Here is a tiny trained network, its code and every weight. The questions are about switching its units off for an input and a class, where a switched-off unit gives its printed mean instead of its output.

import numpy as np


def w(rows, s, z=0):
    codes = np.array(rows[::2]) - 128.0
    scale = np.full(codes.shape[1], s)
    scale[-1] = z or s
    return codes * scale


def norm(h):
    return h / np.sqrt((h * h).mean(-1, keepdims=True) + 1e-5)


def f(y):
    return np.maximum(y, 0)


def log_softmax(a):
    a = a - a.max(-1, keepdims=True)
    return a - np.log(np.exp(a).sum(-1, keepdims=True))


def net(x, mask):
    res = np.array(x, float).reshape(1, 5) / 4 @ E
    u = 0
    for l in range(3):
        y = f(norm(res) @ A[l][:, :-1].T + A[l][:, -1])
        res = res + np.where(mask[u : u + 8], y, B[l][:, -1]) @ B[l][:, :-1]
        u += 8
    return log_softmax(norm(res)[-1] @ U[:, :-1].T + U[:, -1])


A, B = {}, {}
E = w([
[128,128,129,128,134,130],'x0',
[117,5,109,137,144,120],'x1',
[117,124,141,22,159,77],'x2',
[129,128,126,129,130,128],'x3',
[12,137,142,142,114,129],'x4',
],0.0033)
A[0] = w([
[143,93,102,143,134,162,92],'0.n0',
[82,19,115,135,135,136,6],'0.n1',
[62,180,129,165,137,84,99],'0.n2',
[149,96,140,3,108,140,96],'0.n3',
[102,137,111,28,139,124,108],'0.n4',
[198,10,137,158,162,92,91],'0.n5',
[162,193,127,112,103,135,173],'0.n6',
[245,143,127,110,140,148,212],'0.n7',
],0.0054,0.0013)
B[0] = w([
[133,106,182,127,77,116,171],'0.n0',
[103,193,178,236,175,25,214],'0.n1',
[211,113,83,112,128,191,191],'0.n2',
[126,179,3,115,199,89,211],'0.n3',
[133,79,242,79,110,127,200],'0.n4',
[206,134,88,49,51,207,255],'0.n5',
[42,26,110,153,131,109,197],'0.n6',
[56,126,173,217,138,61,255],'0.n7',
],0.0058,0.0038)
A[1] = w([
[100,152,137,3,154,144,1],'1.n0',
[129,142,110,123,156,211,37],'1.n1',
[172,140,73,4,151,131,37],'1.n2',
[92,129,208,85,154,135,82],'1.n3',
[162,112,83,118,113,203,111],'1.n4',
[95,104,134,72,209,64,54],'1.n5',
[143,107,104,80,189,50,144],'1.n6',
[147,123,185,70,126,163,32],'1.n7',
],0.006,0.00069)
B[1] = w([
[241,55,144,248,103,170,220],'1.n0',
[39,140,46,104,91,123,157],'1.n1',
[76,73,26,233,195,201,226],'1.n2',
[190,93,108,78,54,95,190],'1.n3',
[132,232,157,67,87,117,187],'1.n4',
[169,254,199,87,41,90,253],'1.n5',
[37,134,128,38,136,83,249],'1.n6',
[170,117,69,156,66,155,157],'1.n7',
],0.0064,0.0035)
A[2] = w([
[194,96,135,106,132,193,41],'2.n0',
[185,93,146,91,95,155,111],'2.n1',
[72,207,131,56,122,242,91],'2.n2',
[101,134,139,165,185,95,98],'2.n3',
[112,156,239,2,156,102,59],'2.n4',
[143,82,66,97,243,160,25],'2.n5',
[223,138,167,106,137,207,25],'2.n6',
[102,67,173,231,200,144,1],'2.n7',
],0.0073,0.00099)
B[2] = w([
[89,122,118,126,54,161,185],'2.n0',
[67,114,108,162,151,199,213],'2.n1',
[200,110,203,65,221,192,208],'2.n2',
[191,104,107,144,97,164,190],'2.n3',
[49,117,192,23,61,72,243],'2.n4',
[72,112,85,134,250,73,181],'2.n5',
[117,40,74,128,80,157,197],'2.n6',
[199,217,152,186,140,62,252],'2.n7',
],0.011,0.0031)
U = w([
[203,202,148,224,130,78,180],'0',
[113,71,72,156,55,205,194],'1',
[71,144,176,32,81,56,172],'2',
[88,112,42,114,252,91,7],'3',
[183,157,181,57,224,222,15],'4',
],0.011,0.0014)

Each question gives the input, the list of numbers given to net, and the class t.
The units are the neurons (one row each of A and B). Each row of codes is followed by its name. A weight is (code - 128) times the scale printed after its matrix; where a second scale follows, it is the last column's (A, B and U).
mask holds one flag per neuron, layer by layer. A switched-off neuron (its flag False) gives its mean, the last column of its row in B, instead of its output. The means were averaged over made-up inputs and are rounded, as every weight is.
A unit's drop is (log p(t) with every unit on - log p(t) with that unit switched off) / (log p(t) with every unit on - log p(t) with every unit switched off).
The circuit of an input: a set's keep is (log p(t) with only the set's units on - log p(t) with every unit switched off) / (log p(t) with every unit on - log p(t) with every unit switched off). Starting from the 12 units with the biggest drops (on a tie, the unit counted first), units are removed one at a time, each time the one whose removal leaves the highest keep (on an exact tie, the one counted first), for as long as the keep stays at least 0.8.
units of the circuit, in order: the units of the circuit, biggest drop first
top k neurons: the k neurons with the biggest drops, biggest first
k most important neurons of layer l: the k neurons of layer l with the biggest drops, biggest first
drop when u is switched off: that unit's drop, to one decimal
input [2,1,4,6,-5], class 3: top neuron : [1.n2]
input [4,8,7,-5,-3], class 3: top 3 neurons : [1.n2, 0.n5, 0.n3]
input [6,2,-6,-2,8], class 0: units of the circuit, in order : [0.n5, 2.n7]
input [-1,1,6,-7,-4], class 3: 3 most important neurons of layer 0 : [0.n3, 0.n1, 0.n5]
input [-7,-8,1,-3,6], class 1: top 4 neurons : [0.n1, 0.n7, 1.n0, 0.n3]
input [-5,8,2,-6,-8], class 3: units of the circuit, in order : [2.n5, 0.n3]
input [-1,-8,1,-7,-5], class 2: top 4 neurons : [1.n2, 0.n5, 1.n0, 0.n1]
input [7,-6,0,-4,5], class 4: top 3 neurons : [0.n2, 2.n2, 1.n1]
input [6,5,0,-2,-3], class 1: top 2 neurons : [0.n5, 0.n1]
input [-3,3,8,4,-7], class 3: top 2 neurons : [1.n2, 0.n3]
input [-8,2,1,7,-7], class 3: top 3 neurons : [0.n5, 0.n3, 1.n5]
input [-6,4,2,-8,-4], class 3: top 3 neurons : [0.n5, 0.n3, 1.n2]
input [-3,-2,5,-4,4], class 1: top 3 neurons : [0.n4, 1.n0, 0.n7]
input [5,-6,1,7,-7], class 2: top 3 neurons : [1.n2, 1.n0, 0.n1]
input [-8,-5,1,2,5], class 1: top 3 neurons : [0.n7, 1.n0, 0.n3]
input [6,4,8,-2,-7], class 3: top neuron : [1.n2]
input [1,-7,-3,1,1], class 4: 3 most important neurons of layer 0 : [0.n1, 0.n7, 0.n2]
input [8,-2,-6,-7,7], class 4: top 2 neurons : [2.n2, 0.n7]
input [-5,-1,6,-1,1], class 1: 3 most important neurons of layer 1 : [1.n0, 1.n5, 1.n2]
input [-5,-8,-1,2,5], class 4: units of the circuit, in order : [2.n2]
input [6,3,4,4,-6], class 3: 2 most important neurons of layer 0 : [0.n5, 0.n3]
input [-6,1,-6,-7,-3], class 1: 2 most important neurons of layer 0 : [0.n1, 0.n5]
input [2,0,2,2,7], class 1: 2 most important neurons of layer 0 : [0.n7, 0.n2]
input [5,0,0,7,-2], class 0: 2 most important neurons of layer 1 : [1.n5, 1.n6]
input [-8,1,2,5,-8], class 3: 2 most important neurons of layer 0 : [0.n5, 0.n1]
input [-1,-1,1,6,3], class 1: drop when 0.n3 is switched off : 0.2
input [4,6,-1,-5,3], class 0: units of the circuit, in order : [0.n1]
input [1,4,-3,0,2], class 0: drop when 0.n1 is switched off : 2.1
